Each row has a name. Each question is about the rows just above it. Places in a row count from 1.

q544: [-3.13  5.38  8.29 -1.23 -3.34 -1.85 -0.84 -4.51 -7.23 -0.70 -0.25  5.32
 -5.33  0.39  2.61  0.75  1.26  0.16 -3.19]
q766: [-3.13  2.47  0.07  0.64  1.41  4.24 -1.79 -2.41 -1.94  1.97  1.62  3.04
  4.26 -1.83 -0.29 -3.73 -5.15  4.47 -2.06]
q581: [ 2.07  0.53 -0.30 -2.47 -3.34 -4.56  0.34  0.73  4.00  2.85  0.12 -0.10
  2.29 -2.43 -6.09 -3.48  2.48  4.47 -0.93]
q233: [-0.90 -0.82  0.82  3.44  1.07 -4.22  0.81  4.22  3.67 -0.70 -1.37  0.47
  0.59  2.21  2.03 -5.47 -4.54 -2.19 -2.34]
q802: [-0.16  2.86 -0.30  6.55 -4.02 -2.87 -0.13 -3.81  2.02 -2.77  2.37 -2.96
 -0.82 -2.43  4.06  1.99  2.18  2.51  1.33]
q272: [ 1.58 -0.24  6.05 -4.34  5.82  5.94 -1.79  2.47 -1.28 -0.70 -0.25  3.89
  5.11 -5.86  4.35 -0.74  0.96  4.86 -2.06]
q925: [ 3.81 -1.40  3.06  3.13  0.39 -5.57 -5.11 -3.46  1.03  6.41 -4.74  1.61
  2.57 -0.01  2.03 -2.73 -3.62 -3.37 -2.34]
q929: [-0.40  0.53 -6.28  1.57  2.43  1.54 -3.69 -0.67  1.03 -0.40 -8.10 -0.39
 -2.51 -4.04  3.77 -0.25 -4.54 -8.07 -0.08]
q984: [-1.15  2.09  2.31  0.33  5.48 -0.50  3.89  5.62  3.67  4.04 -2.12  4.46
 -0.82 -0.01 -2.61 -0.25  0.65  4.08  3.59]
q780: [ 0.34  3.06 -2.54 -0.92  4.46 -3.88 -2.74 -1.71  3.01  3.45  3.49 -2.96
 -0.53 -1.83  3.19  3.23 -4.84  2.12  5.00]
q201: [-5.61 -0.43 -1.79  6.24 -4.02  1.20  2.47 -6.95 -1.28 -5.14  7.60 -3.53
 -2.23 -2.83  2.61  1.00  2.48 -2.98  3.03]
q53: [ 1.83  3.25  3.43 -0.92  0.39 -1.51  0.10 -1.71 -4.26  0.48  0.50  1.90
 -1.38 -2.23  1.74 -2.73  0.65 -2.98  4.44]
Count the entries of [-5.61 -0.43 -1.79  6.24 -4.02  1.20  2.47 -6.95 -1.28 -5.14  7.60 -3.53
 -2.23 -2.83  2.61  1.00  2.48 -2.98  3.03]: | 19
Where does [-0.90 -0.82  0.82  3.44  1.07 -4.22  0.81  4.22  3.67 -0.70 -1.37  0.47
  0.59  2.20  2.03 -5.47 -4.54 -2.19 -2.34] differ from q233, and what was there? | 14, [2.21]

q15: [ 2.36 -6.72 -5.02 -1.22]
q405: [ 1.54 -1.05  0.93  0.94]
q834: [ 2.62 -0.63  5.09  2.98]
q222: [-4.26  0.93 -3.21  0.79]
q722: [-0.39 -0.94  0.30  1.36]
q366: [ 0.78  2.47 -3.12  0.78]
q885: [-0.79  2.82 -2.01 -2.30]
At which places does q366 hold [0.78]? | 1 4
The one value in q405 and q222: | [0.93]
Shift each entry of [-0.39 -0.94  0.30] by +1 times 0.01: | [-0.38 -0.93  0.31]
Number of entries in [ 2.62 -0.63  5.09]: | 3
Count the entries of [ 1.54 -1.05  0.93  0.94]: | 4

q495: [ 1.01  1.15  6.36  6.46 -0.29 -4.88 -3.07]
q298: [-4.57 -3.67  1.44 -1.59  1.34  0.83  0.15]
q573: [-5.17 -4.95 -1.76 -8.54  1.03  3.44  4.33]
q638: [-0.04  1.15  6.36  6.46 -0.29 -4.88 -0.04]
q431: [ 0.39  1.31 -0.85 -1.25 -2.70  1.02  3.22]
q468: [ 1.01  1.15  6.36  6.46  1.64 -2.86 -6.35]
q256: [ 6.35  6.02  0.34  4.56  0.13 -1.97 -4.26]
Number of entries in [1.01 1.15 6.36 6.46 1.64]: | 5
Where does [ 6.35  6.02  0.34  4.57  0.13 -1.97 -4.26] differ from q256, and what was there? | 4, [4.56]
Every place of [6.36] in q638: | 3

q285: [ 0.68  3.68  2.90 -1.33 -0.69]
q545: [ 5.76  3.26  3.57 -4.18 -4.94]
q966: [ 4.36  5.29  6.58 -5.40  0.44]
q8: [ 5.58  3.08  4.85 -5.29 -1.54]
q142: [ 1.39  3.68  2.90 -1.33 -0.69]
Number of entries in [ 0.68  3.68  2.90 -1.33]: | 4
One entry of q142 was changed: [ 1.39  3.67  2.90 -1.33 -0.69]. Where, and from what? | 2, [3.68]

q278: [-0.24  0.17  2.33  2.10 -1.00]
q19: [ 1.99  3.30  1.60 -0.57 -0.71]
q989: [-0.97 -1.32 -1.29 -5.97  1.62]
q306: [ 3.53  3.69 -2.59 -1.93  0.41]
q207: [-6.42 -5.51  0.71 -3.12 -0.24]
q714: [ 0.79  1.57 -2.62 -9.05  1.97]
q56: [ 4.84  2.06 -2.17  2.70 -0.24]
q250: [ 2.38  2.40 -3.35 -3.40  0.49]
q554: [ 5.49  0.21 -5.67  3.03 -0.44]
q513: [ 5.35  2.14 -2.98  1.13 -0.43]
q568: [-0.03 -3.42 -0.82  3.99  1.39]
Where does [ 4.84  2.06 -2.17  2.70 -0.23] differ from q56, and what was there? | 5, [-0.24]
Changed q989: [-0.97 -1.32 -1.29 -5.97  1.63]. Place and old value: | 5, [1.62]
How many entries does [-0.97 -1.32 -1.29] have? | 3

q676: [-1.11  2.85 -0.30  0.82  4.85 -0.18  1.62 -0.21 -5.72]
q185: [ 2.20  1.28 -0.80  4.24 -0.40  2.51 -0.18 -4.09 -3.70]
q624: [-4.11  2.95  1.79  0.68  0.95  2.12 -2.99 -2.63 -2.40]
q310: [ 2.80 -2.33  0.41 -1.16 -3.34 -6.57  3.03  2.00  6.49]
q471: [ 2.52 -3.95  2.13  2.13  0.53 -2.81  1.60 -0.87  2.33]
Number of entries in [ 2.52 -3.95  2.13  2.13  0.53 -2.81]: | 6
Changed q624: [-4.10  2.95  1.79  0.68  0.95  2.12 -2.99 -2.63 -2.40]. Place and old value: | 1, [-4.11]
Number of entries in [-1.11  2.85 -0.30  0.82  4.85 -0.18  1.62 -0.21 -5.72]: | 9
One entry of q676 was changed: [-1.11  2.85 -0.30  0.82  4.85 -0.19  1.62 -0.21 -5.72]. Where, and from what? | 6, [-0.18]
At which places does q471 hold [2.13]? | 3 4

q365: [-0.85  1.11  0.44  0.03 -1.27 -1.34 -4.82 -2.14 -2.70  5.85 -1.06 -3.81
 -0.91 -0.72 -1.70 -0.72  4.74  5.35]
q253: [-4.70  2.98 -1.08 -3.39  4.47  3.96 -1.15 -4.52 -0.15  5.28 -0.51  2.97
  2.25 -3.61  0.97 -7.91  1.10 -3.42]
q809: [ 4.73  0.45 -1.89 -4.18  4.73  5.43  0.31 -3.33  0.44  4.73  0.31  0.31
  4.73 -3.49  2.11 -8.69  0.33  4.73]
Changed q365: [-0.86  1.11  0.44  0.03 -1.27 -1.34 -4.82 -2.14 -2.70  5.85 -1.06 -3.81
 -0.91 -0.72 -1.70 -0.72  4.74  5.35]. Place and old value: | 1, [-0.85]
At which places does q809 hold [4.73]? | 1 5 10 13 18
At which places does q365 hold [-0.72]? | 14 16
Where does [-4.71  2.98 -1.08 -3.39  4.47  3.96 -1.15 -4.52 -0.15  5.28 -0.51  2.97
  2.25 -3.61  0.97 -7.91  1.10 -3.42] differ from q253, and what was there? | 1, [-4.70]
Shared by q365 and q809: | [0.44]

